Each name stands for a flat space through zero: a line, a plane or more. A row that begins with a name and a colon came from that space; any other row is followed by the name of the space it lies nearest, among the names in its block.
q326_q321: [ -47  460  -86 -302  -70 -114   12  119  -95 -175   -4  216 -182  135
   30 -183 -109 -307  383  129  -21   52  -86 -104   19 -136  370 -299
 -150  -57]
q879_q388: [ -81  -38  465  409   43  -22   96  -83 -214 -156 -298 -518 -146  145
   47  259 -355  189  -54  120  396 -184 -546   61  -24  -45 -140  256
  136 -320]
q326_q321: [-173   70  470  128  261  -48  492  -51  -56  -81 -170 -303  -83  206
   -1  -99 -155 -129  121  -59  327   78 -437 -228  -14  369   68 -105
  -31 -227]
q879_q388: [-124   -8   32  -98  131  -70  103  -23  -38    7   88   31 -128   40
   -5 -304   -2 -161   60 -125  -77   41 -144 -159  -10  100  185 -234
 -130   46]
q12_q835: [  31  267   66  -65   14   35  209    1   26  -58 -126 -129  -81  204
 -145   31   -7 -155   88   77  141   41  -46 -131  -11  170    0  -49
   -6 -103]
q326_q321: [-139 -425  313  539   82   72  -59  -55  -30   98  103 -199   14 -221
  303  118 -184  329 -327  -70   56 -150 -195  225   41 -115 -139  199
   12   15]
q12_q835: [ 220  -91 -457 -360  -54  101 -296  -84   29   41   29  283  106  -10
  -28   91  270    8   94  -10 -224    5  450  128  -22 -104  -49  -33
   47  143]
q12_q835: [ 201 -191  -36  -39 -133  -44   75  152  148  195  322  228  300 -286
  119   35  104   84  -38  -52   57   85  162  104   86  -56 -223  193
  185   32]
q879_q388: [-347 -246  628  737  284  123  216  -69   23   37 -119 -440  -38  -81
  264  122 -242  242 -396  -30  219  -63 -358   47   14  172  -45  156
 -107  -69]
q12_q835: [ -58 -423  338  439  133   63   13 -133  -63   14 -223 -345  176  -70
   84  346 -111  379 -208  -35  198  -73 -179  175  -45   81 -288  353
  174 -131]
q879_q388: [ -83 -194  279  355   95   75   65  -10   67   63    4 -165   72 -134
  223  104  -55  192 -283   -1  179  -53 -106   62   51   23 -125  188
   27  -34]
q12_q835: [  36  -61 -214 -212   15  -83 -265  113  -23  170  176  155   76 -206
 -183 -115  111 -165  -11  -14 -272  143   88  -24  -96 -143   66   90
   -6  144]
q326_q321: [  11 -536   -4  217    6   -1 -282  -73 -203  161  262  -12  -17 -229
  116   76 -179  210  -14 -142 -252 -118 -117  356  -51 -287  -96  110
   57   89]
q326_q321: [-310  -94  726  493  264 -103  648  -48   -6  -32 -191 -561  -49  144
 -102 -122 -247   43 -155 -154  387   53 -635 -294  -22  521  -86   37
    4 -237]
q326_q321: [-105  358  149  192 -114   14  446   57  114  -34  -14 -175 -158  243
 -312  -64 -137 -143   52  -17  -28   57  -44 -149    4  329   13 -213
 -126   -6]
q12_q835: [ 114 -167 -113   86 -119   49 -225  -24   10   26  -38    2  131 -104
   14  237   42  230 -128   45  -30  -78  163  184   -2 -151 -197  231
  132   25]
q879_q388: [ 134  -56  -31 -502  216  -85  -93   44 -169   34  245  302  -35 -117
  426 -246   47 -298  332   18  189   51 -204  -31   56 -261  248 -109
   27 -116]
q326_q321: [ -91 -108  197   49  197   18  217 -138 -168    3   73 -189 -272  179
   30 -170 -175 -134  157 -139   23  -58 -336  -32  -26  127  101 -242
  -95  -70]
q521_q425: [  40  -48   59 -288  222  -91   79  129   43  160  120  144  222 -185
   16 -142  169 -249   85  -24   89  267  -45 -171  -40   92   65  101
   56  -28]
q12_q835: [ 121  624 -422 -215 -333   31   23  280  377   87  -75  216  259   16
 -666  148  311 -229  -50  189 -325  325  688 -172  -78  218  -69   86
  -36  221]
q326_q321: [  96   89  287  190   35  112  295  160  230  155  100  -72  213 -145
  166  186   47  -15 -190  126  354  114   38  -13   94  125 -207  279
  109 -103]
q12_q835: [ 105  210 -196 -208 -211   28  -60 -207 -389 -336   15  107 -541  448
  204   -3 -383  -64  677   33  -76 -349 -178  297   65 -334  266 -557
 -109 -139]
q879_q388: [ -38 -480  376  442   72 -104 -123  228  141  258   36  -88  613 -614
  147  309   36  370 -462   43  213  184  -77  121  -23  -87 -349  768
  293  -42]
q521_q425: [ 124  162   57 -434  172 -119  406  347  332  313  338  361  452 -307
  -40 -272  366 -443   65  -31  160  509  173 -359   34  320   22   98
   71   27]
q521_q425: [ 294  234 -567 -193 -328  256  -50  -26  136  159  368  226 -240  176
 -277   34  118 -182  107  -12 -470  -77  594  207   29  -49  -89 -306
 -119  287]
q521_q425: [ 120   -2   -9  -97  140  193 -123 -198  -22 -173 -359  -84   23  169
  294  291  135  143  -29  155  340 -139  105   62   45  -26  -79  108
   92 -163]
q12_q835: [-120 -122  211  -92  219 -188  223  151   45  167  167   65  197 -214
  -55 -286   60 -199   23 -141   25  278 -208 -237  -46  200   93   34
    0    3]
q879_q388: [  26 -156 -142  -34  -96  -34  100  124  207  170  304  367  291 -247
   24  -92  152   52   17 -161 -244  168  349   68   50   95  -39  -74
  -14  209]
q326_q321: [ 129   15  -19 -297   33   11   11 -265 -413 -286   22    7 -514  395
  412 -130 -290 -100  558  -16  221 -354 -409  151   95 -276  222 -452
  -23 -255]
q521_q425: [ -57 -220  130  153  181  138  159 -231 -147   20   31 -224 -257  212
   21  -12 -148   -4  101 -157  -63 -114 -172  105  -37  150   -2 -222
  -89  -15]
q521_q425: [-219 -267  432  332  271   26  147 -162 -324   10  195 -312 -463   98
  305 -202 -438  -64  105 -143   62 -204 -657  116    3  -89  191 -250
 -166 -112]
q326_q321: [ 265  206 -290 -637  110  121   -8 -114 -246   -3  327  254 -459  286
  223 -240  -31 -520  598   17  -36  -87  -52   70   42 -215  306 -508
 -127  -55]
q521_q425: [  37 -139  166  137  233  246  342 -101  123  220  185 -157  -62   72
   44   10   67 -115 -102 -116   49   51   58    9   16  318 -130  -80
  -63   41]
q12_q835: [ 175  318   66 -285  -79  -76  444  119   96  -32   88  103   45  140
  -18 -106   38 -241  282   33  304  113  -50 -191   93  194  -25 -113
   97 -174]
q521_q425: [ -38  233 -167 -257  -91 -205 -154  157   48  -68 -136  144  144  -78
 -241 -132  141 -107   -6   75  -67  149   61 -236  -55  -32  116   80
   18   31]
q521_q425: [ 122  124  -78 -112 -100   76   69 -120 -160 -140   41   26 -282  271
  126   38 -172  -57  346   24   39 -183  -60  158   58 -112   66 -280
  -28  -99]
q521_q425: [  80   32 -117 -434   -2 -101  200  -16 -116 -103  298  454 -114   88
  370 -332  -55 -199  582 -144    3  -12  -48   35  130  -75  298 -525
  -83  -39]
q521_q425: [ -27  321 -193 -451   -6 -128 -124  -57 -171 -301 -170  188 -248  240
  118 -264   -2 -198  331   69   61  -91 -123 -175   33 -154  366 -350
 -110  -90]
q879_q388: [ 274 -238  -48 -108   40  120  -21   23  146  167  102  146  352 -208
  225  249  239  118  -84   36  206   70  276  140   63  -16 -287  308
  232  -33]
q879_q388: [-276  135  107  148   -9 -172  -61  110    4  -48  -21  -76 -120  -83
  -96 -294  -86  -50 -224   -7  -87    7 -234 -227  -19  -39  205  -40
 -155   70]
q879_q388: [ -31  246  -84   22 -158   -7 -136 -121 -215 -230 -151 -201 -448  315
 -103  -38 -233  -24   92   88  -31 -274 -223   14   -8 -192  118 -196
  -87  -74]
q12_q835: [-169  -96   22  403 -157  -53 -323   39   39  -72 -268 -138  171 -172
 -130  244  -51  383 -365   83 -125  -61   77   98  -58 -132 -117  330
   39   77]
q879_q388: [ 158  257 -112 -224 -116   24  106   77   86  -62  -13  201  102   67
   49  100   79  -87  220  110  112   66  206   10   62   10    2  -48
   52  -62]
q521_q425: [  -7  133  107   59 -107 -131  454  331  450  238  153  144  518 -273
 -330  -80  259  -62 -223  -71   19  406  282 -288   21  451 -209  217
   93  109]
q326_q321: [-196  198  283  121  141  -17  165   78   12  -82  -88  -31  -28    7
  183  -48 -116  -99   43   84  165   76 -184  -97   29   60  214  -73
 -129  -86]
q326_q321: [ 168   39 -559 -262 -291  -42 -413  149   80  176  253  342  115 -208
 -348  -17  192  -73  -17    9 -529   98  475  110  -75 -242  -29   58
    5  301]
q12_q835: [ 152  145 -325 -176 -294  -25 -118  114   49   19  207  320   35  -55
  -64   12   25  -32  178   33 -238    7  301  143   39 -187   17 -100
    1  121]
q879_q388: [  17   88   41   -9  -44  -20  -34   68  -15  -42   34   75   -1  -53
  172   21  -59   -6   46   88  104  -26  -48   42   53 -145   57   23
    8  -55]
[-261   39   -9   11   93  -71  -49  -26  -17 -102  -61   93  -97   13
   47 -255  -10  -31   -9  -84 -180   15  -37 -122  -12   39  290 -262
 -221  115] => q12_q835
[  13  211 -210   66 -163  170 -153 -264 -289 -188  -38 -248 -699  485
 -147    6 -312  -75  193   33 -251 -386 -125  192  -30 -202  130 -415
 -202   16] => q521_q425
[ -39 -188  203  278   72   36   19  103  146  161   19  -62  299 -271
   63  186   54  157 -276   25   83  121   61   57   -6   57 -178  341
   88   20] => q326_q321
[-205 -149  224  160   37 -173   52  -37 -279  -75  153  -85 -291   23
  121 -269 -372  -15  197 -144  -72 -128 -516   47   -4 -145  223 -245
 -110  -58] => q879_q388
[  39  190  197  -76  144   87  168  -65 -158  -75   52 -133 -348  219
  270  -72 -185 -240  207   96  293 -123 -337  -16   65  -76  153 -186
  -68 -200] => q521_q425
[ -35   28  -47 -364  215 -107 -119  -17 -195  -17   44   74 -165   30
   46 -284    7 -305  217  -18  -16   54 -248 -151  -60 -106  283 -158
  -77  -43] => q879_q388
[ 139 -153 -244 -492  153  -11   80  -48  137   55   59  381  289  -53
  109 -163  393  -85  160 -156   -3  182  334 -129   33  211   19 -139
   54   74] => q12_q835
[ -36  384  167 -226   82  -89  378   35  -22 -168 -167  -38  -85  266
  -58 -136  -47 -275  314   55  267  108 -214 -271   15  240  176 -211
  -36 -203] => q879_q388
[  87 -519  127  122  160   15 -259   38  -19  254  252    5  209 -430
  350   61   63  168 -311  -28  129  -21 -107  163   25 -264 -188  411
  172    7] => q326_q321
[ -58   37   52  165  -81    3  103   42  -52   72  225  -40 -187   20
  -85  -78 -205  -85   81  -55 -184  -26 -103   90   -7  -32   57 -153
 -107   62] => q326_q321
[-198   46   23  124   21  -62   44   48   28   34  -30  -45    3  -10
 -284  -95  -37  -59  -32  -75 -267  128    8  -88  -95  156  105  -82
 -135  125] => q326_q321
[ 233   99 -211 -467   41  -18  -94   43    1    9 -103  183  221    3
  -86  124  228 -162  238  105   89  168  195  -49  -52   -5  -32  130
  158  -80] => q521_q425

Each name stands for a flat space through zero: a line, a plane or more. A row that begins with a name and a colon came from that space; any other row is followed by the name of the space it lies nearest, among the names in its block.
q82-q799: [-130 -127   36   84 -168  -95  -81 -231 -284  -26  -58 -371   69   79
   70  -37   -5 -132  494   36 -157   58  311  126  134   57  215  114
  150 -199]
q710-q240: [-321 -457  590  188  165 -322 -113  411  125   48  110  142  129  187
  269 -246   -8  196 -228 -184   10  198  149 -116 -158  314  175  152
  101  118]
q710-q240: [-162  134 -256   65  -19  131 -205    6    0  264  164   16 -498  185
  126  176   31 -105 -210  -62  181   52   22 -264 -147 -296 -175  -53
  -52  229]
q710-q240: [ 120  126 -129 -202  -98  304 -209  390   14  258  -59 -112   31  -48
   19   39   74  173   60 -176   39  -42  -54 -105   89 -248 -163  305
  -60   77]
q82-q799: [-126 -128  -44 -165  239 -184 -131  -24  -84  203 -164 -737 -557  321
 -132  205 -162  103 -220 -137  -72   24  -26  -10 -582   75   25  -92
 -194  112]
q262-q938: [ 129  295 -335   72  -48   91  175 -591  -53 -242  135  305  -54  -62
   45  286   66 -332  194  334  152 -275 -146  157  359 -207  -51 -374
   56   18]
q710-q240: [ -52   70  278  323   52  122  -52   79   48  -73  -27  -73  -16  136
 -363  102  102   74 -156 -198 -358  -13 -332  -54  282  139 -314  149
  281 -164]
q262-q938: [-265   55  177  120   69  -74  175 -251   51  -14  176  206  120   96
   -2 -108   24    5 -111  -61 -143 -123   68  139   30  129  106 -361
   98   91]
q82-q799: [-231 -223   40 -436   15 -202   76   28  -16  219 -100  -62   29   92
  138  -10  -45  155 -329    7  232 -105   45  151 -705  -26  267 -223
 -115  194]
q82-q799: [ 310  298 -223 -189  231  146  232 -241  186 -197  -49  135   66 -135
 -258  216  -64    9 -164  135   -4 -360 -440  178  132    6 -195 -365
 -140   32]
q710-q240: [  -3  -11   80  125 -374   11 -341  104 -151   18  -45 -387 -134  124
 -174  -18  125  -29  173 -174   -4  181  290  149  -87  -55    9  311
   59 -290]
q82-q799: [  80  -27  -49 -298   -3   84 -134  199   74  184  -82   -5  -35   59
  -44  167   29  133 -229 -102  135 -221 -146   52 -241 -190 -130   48
  -43   65]
q710-q240: [ 502  377 -244 -157   -4  461  100   18   60  -47 -203   62  147 -195
 -554  311   84   75   14  -54 -269 -372 -558   90  397 -237 -504  155
  110 -202]
q262-q938: [-202 -157   41   26   15 -110 -171  -93  -34  150   44 -165 -212  251
 -155   37  -86  -43 -175 -164  -73  -18  190   51 -372   45  -23  -80
   65 -104]
q262-q938: [-227 -266  158  132   81 -365  200 -189  -18  -99  150  312    9   35
  280 -158  -59 -121  -64  172  146  155  239   -4 -226  158  319 -224
    9  122]
q838-q689: [ 111  262  -13  202  -68  113  300 -193  -36 -156  -22   34  157 -205
 -347 -206   16  -18  147  -22 -383  115   12   51  261  129  -32  -44
   46 -183]
q262-q938: [  90 -371   34  -67 -104 -190 -297  178  -64  167  -75 -127 -105   37
   79 -120 -127  -64  146 -135  -43   50  479 -107 -226  -66    2  339
    3 -238]
q838-q689: [ -58  343 -214  256 -293  139 -432  -44  -90  -78  142 -537 -511  196
   -2  128  132 -147  140  -31  302  310  171   64   38  -91    3   29
 -204  -21]
q82-q799: [-271 -119   27   96   56 -110  148 -153  -19   93  131  371 -141  135
   65   90   28  -96 -315   72   95   20  -76 -103 -268  -75   13 -187
  162  163]
q262-q938: [ 100   48 -204 -243  158   20  102  -91  160  150   -1  260  -56 -117
  101  -12 -130  -20 -203   16  -27 -293  -11 -161  -69 -157 -147 -238
 -124  128]
q710-q240: [  88  -70  321  250  144  -84  106  342  168 -109   -9  166  160 -218
  193 -356  -17  132   41  -67 -248  215   19 -348  419  225  -38  239
  -32   48]
q262-q938: [ 163 -285   85 -323  153 -154  173  119 -114  148 -406 -318 -103   33
 -324  191  -80  194 -202  -63 -253 -116 -275   14 -484  -20  -77  213
   56  -79]
q262-q938: [ -71  -38   -1   56   88 -210  148 -234   86 -100    6   84 -115  -62
   64 -143 -120 -112 -191  108  -39   32   81 -112 -141  141   49 -280
  -91   -5]
q838-q689: [  41   12  -17  122  236  -54   51 -156   62 -116   39  -19  -91   26
    2   53 -111  -76   28   57 -116  -65  -84  -74  188  131  -74 -140
  -21   14]
q710-q240: [ -74 -284  330  156  199 -233  104  375  133   44   48  216   25  -42
  126 -316  -80  164 -213 -116  -87  306  129 -262 -159  230   90  168
  -52  123]
q838-q689: [   2 -207 -172 -490 -279   62 -213  151 -230  388 -286 -355  -92  130
 -239  220   23   95 -102 -139   92 -119   58  158 -698 -330  -25  282
   74 -165]
q262-q938: [-159  456 -169  630 -190  396  121 -275  -40  -63  431  566   28  -34
 -238  -94  162 -264  147  -40 -192  231   69 -119  579 -100 -208  -76
  292  -63]
q838-q689: [-177 -175  -87 -182 -284  -65 -179  -58 -164   90  -79 -190   86   32
   98  -59  -19  -91   97   60  198   77  270  106 -338  -42  202   54
   35 -167]
q710-q240: [ -16  -11 -264 -232  135    1  288 -254   26   14   24  349  171 -145
   50   -6 -145  -92  -98  220  114 -129  -67    8 -188  -24   86 -323
  -46   94]
q82-q799: [-113  202 -316 -191  238   -5  334 -618  -32  -95   61   35  -72   78
  -72  283  -99 -132 -123  274  119 -289 -280  260 -189   13  117 -677
  -80  204]
q710-q240: [ 149   84 -116  -60 -148   27 -219  135  150  -28  110   51  122 -203
  234 -339  -82  -40  191  -38  159   68  462  -28  133   11   82   12
 -280  -80]
q838-q689: [ 114  285 -193   -6 -235  245   52 -152 -168  101  -32  -66 -110   11
 -309  187  166  -34  131  -74 -140  -98  -55  145   76 -307 -140   72
  113  -73]
q262-q938: [-165 -110  -26  -35  -97 -118 -380   26  -89   20  -66 -609 -287  213
  115   60  -55  -45   36  -16  208  158  171   33 -278   89  123   43
 -136  -70]
q838-q689: [ 339   55  113 -123 -224   79   70  323  -75   66 -136   46  235 -256
  116 -144  187  180  392  -94 -134  -40  151   25  344 -246   43  432
  -21   10]
q82-q799: [ 126   81 -347 -337 -287   35   49 -216 -266   44 -205 -340    5 -137
   20   55    9  -89  342  181  132  -11  174  190 -200 -220  216   24
 -125  -92]
q838-q689: [  23  232  140  234  480  133  477   51  325 -160  128  502  194 -160
 -264 -139  -79  173 -427  -30 -307   25 -520 -195  275  323 -219 -290
   -4  210]
q838-q689: [ 162  320  169  568  206  116   57   18  245 -457  154   64  129 -199
  -20 -247  -25  -43  193   28 -277  209 -162 -210  909  414 -176  -20
  -62  -81]
q710-q240: [ -62  -56  123  246  127 -231  109 -149    1  -69   79  -46 -234   65
    0 -122  -72  -63  -11  -28 -178  144  197  -74  -36  155   79 -114
  -49   27]
q710-q240: [  40   70 -107 -206  109    7  377 -239  -61  -67  -69   82  173  -55
 -249  104  -29   56  -75  135   -7 -108 -231  282 -240   48  136 -266
  -13   56]
q82-q799: [-150 -365  385 -170  365 -391   24  191  207   -1   -4 -112  123  118
  137 -233 -208  254 -285 -127    9  -30  140  120 -429  424  270 -218
 -211  135]
q838-q689: [ 176  110 -103  100  166   -9  164  -38   87  -86  -36  -62  -93 -173
 -178 -193 -169  -11   -4  -11 -243  156   51 -165   57  169  -74  -45
 -176  -68]
q710-q240: [ -32   19 -353 -156 -449  -64 -211 -192 -146  103  141  174 -179  -54
  494   -8   94 -297  236  217  547   24  528   31 -175 -439  237  -57
 -141   67]
q82-q799: [-217   43 -109  462  273  -11  -85 -331  119 -160  409  262 -111  129
  126  -75 -201 -308   83   77  -10  104  190 -167  338  255  -44 -337
   31    8]
q262-q938: [ -60 -208  365  184 -196 -150 -111  168  -64  -84  -43  -39  225  -39
  187 -227  101   22  258  -61 -124  127  242  -26  261  114  124  309
  162 -167]
q838-q689: [-286 -190  223    8   94 -187   17  156  -17  113   33 -140 -114  205
   -4  -62  -10  161 -273 -112   71  216   42   42 -483  166  202  -43
  -41  160]
q838-q689: [ 130  144 -386  -20 -423  220 -159 -468 -212  -62 -123  -96   61  -97
 -302  138    3 -371  320  115 -126 -193  130  115  179 -229 -216   53
  249 -546]
q82-q799: [ 180  -67  -49 -377  -35  -38  -75   21  -38   84 -170 -173   12   20
   68  200   30   82   71   10  107 -330  -41  199 -125 -200   23   26
  -71   28]
q262-q938: [-262  -27 -154 -290  259   -1   33 -169   53  202   -9 -118 -206  261
 -148  270 -129   64 -506  -16  125 -217 -293   88 -597   12  -39 -423
  -50  197]
q82-q799: [ 271  144 -242 -409  -26  114   76 -267  -74  -21 -264 -252   43  -43
 -260  334    1    8   60   91  -48 -458 -290  303  -56 -186 -115 -136
  -16 -121]
q262-q938: [ 240  -59  132 -126 -144   58  -79  330   61   28  -67  145  455 -314
  349 -328   37  110  434  -65 -108 -103  288 -101  517  -74   44  345
  -30  -68]
q82-q799: [   8  -47   43 -369   44   74  -41  289   28  190 -130 -190  102   77
 -153   90   16  292 -219 -154   97 -107 -171  199 -403  -29   36   50
  -92   99]
q838-q689: [ 140 -143   61   94  227 -150  114    6  124   -9   67  349  -55  -81
  147  -76 -107  -58  -21   15 -136  -86   83 -227  162   -4  -99   -2
   -4   66]
q710-q240: [-458 -141  -46   68 -154 -131 -401 -139 -167  106  108 -369 -386  376
  364  202   48 -183  -18   77  394  121  162  -25 -278  -70  172  -92
   35  111]
q82-q799: [ 263  196   39  265 -140   23  248 -219   -2 -322  -40  248  141 -270
 -129  -85  106 -146  207  148 -226    7  -75  -10  512   11 -103   40
  114 -209]
q82-q799: [ -82   46  -13   64 -328  154 -180   57  -62   66   90  132  195  -34
   25 -120  113  -66  164  -74   49   49  236   44  133 -121    0  159
  142 -162]
q262-q938: [ 263 -288  172 -215    8 -211   15  292  -40  -20 -340 -357  129 -172
  -54 -196 -113  177  141  -55 -181  102  135  -12 -177  153  108  359
 -123 -200]
q710-q240: [  94 -132  182 -109  107 -126  180  273   11  -42 -107   14  125  -91
   97  -61   32  208  -26   44   75  127 -122   19 -109   85  175  142
 -101  166]
q262-q938: [ 142 -111  234 -150  -18  -88 -184  517  128  145 -129 -254   78 -150
  273 -362  -32  270  107 -241 -117   72  310 -182   80   49   60  322
 -246   48]
q838-q689: [  12  -78  -80  128 -406  -43  -58  -59 -201   43   29  194   67 -200
  374 -227   96 -241  467  117   21  164  499 -201  283 -256  126  292
  117 -129]
q838-q689: [ -81 -144 -185 -409  113  -21  254 -286    8   59 -121  251  316  -88
  -84   64 -168  -42 -219  182   42 -312 -181  123 -365   18   48 -338
   82  -50]
[ -10    3   23 -122   70   75 -103  234  163   47  -23   -2  105  -47
   33  -89  -55  127 -195  -70   74   -9  -94  -80  -58   84  -68    2
 -102   35] => q262-q938
[-116  252 -238   59 -115  187   74 -114   26  119  184  408 -138  -50
  184   55  121 -127 -141   92  183  -13  -66 -196   98 -305 -101 -164
   23  236] => q710-q240
[  70 -153   -9 -278  -79  -35    8   67  -14   61 -191   12  141  -69
  -56   41  -17   50 -115   33   52 -130  -81   55 -253  -69  -14   80
   41 -110] => q838-q689
[-135 -211  126 -292  312 -170  172  163  113  236 -101   33 -116  113
    3   57  -96  241 -525  -88    2 -119 -227  -78 -566   35   16 -165
  -86  289] => q262-q938
[  33  203    6  181  255  195 -102  174  219 -147   35 -116  -85   30
 -143   86  -46   81 -234  -38  -12   83 -437 -169  254  222 -267  -34
  -80   52] => q838-q689
[ 204  226  -93   -4 -261  266   -4  161  -90   -9 -100  -30  193 -246
   69  -65  163   31  367   22  -69   49  -31  -86  478 -199  -67  327
   33  -54] => q838-q689
[  17 -221   20 -194  139 -315   72  -95   45   40 -115 -104 -161  -12
  132  -83 -170   -6 -149   45   -9  -77  170  -52 -366   66  115 -164
 -174   36] => q262-q938
[ 157 -305  242 -138   59 -121    2  401   40  293  -98  296  -55   -4
  173   34   77  176 -116 -185 -131 -188   26 -229  -47 -294 -155  378
  117  144] => q262-q938
[ -97 -155  -39  -60  319  -88   67   21  192  126    5  286 -263   95
  -14  151 -141  -10 -604   22   55 -105 -313 -299 -353   -8 -243 -192
   11  165] => q82-q799
[  53  214   82  134  339   70   43  312  202   34  153  -81 -272   93
  -60   -6   -4  255 -237 -190   -5  165 -180  -90   14  117  -64  -63
 -282  369] => q838-q689
[-301 -127  -16 -152  473 -180  131 -101   93  102   31 -194 -229  231
   36   91 -231  108 -426   24   78   -7 -202  -35 -525  259  130 -442
 -184  323] => q82-q799
[  89  109  -35  108 -254  168 -138  112   48  -48   45  223  144 -150
   31 -102  102  -79   82   -6   51   47   66  -95  286 -113 -139  187
   79 -158] => q838-q689
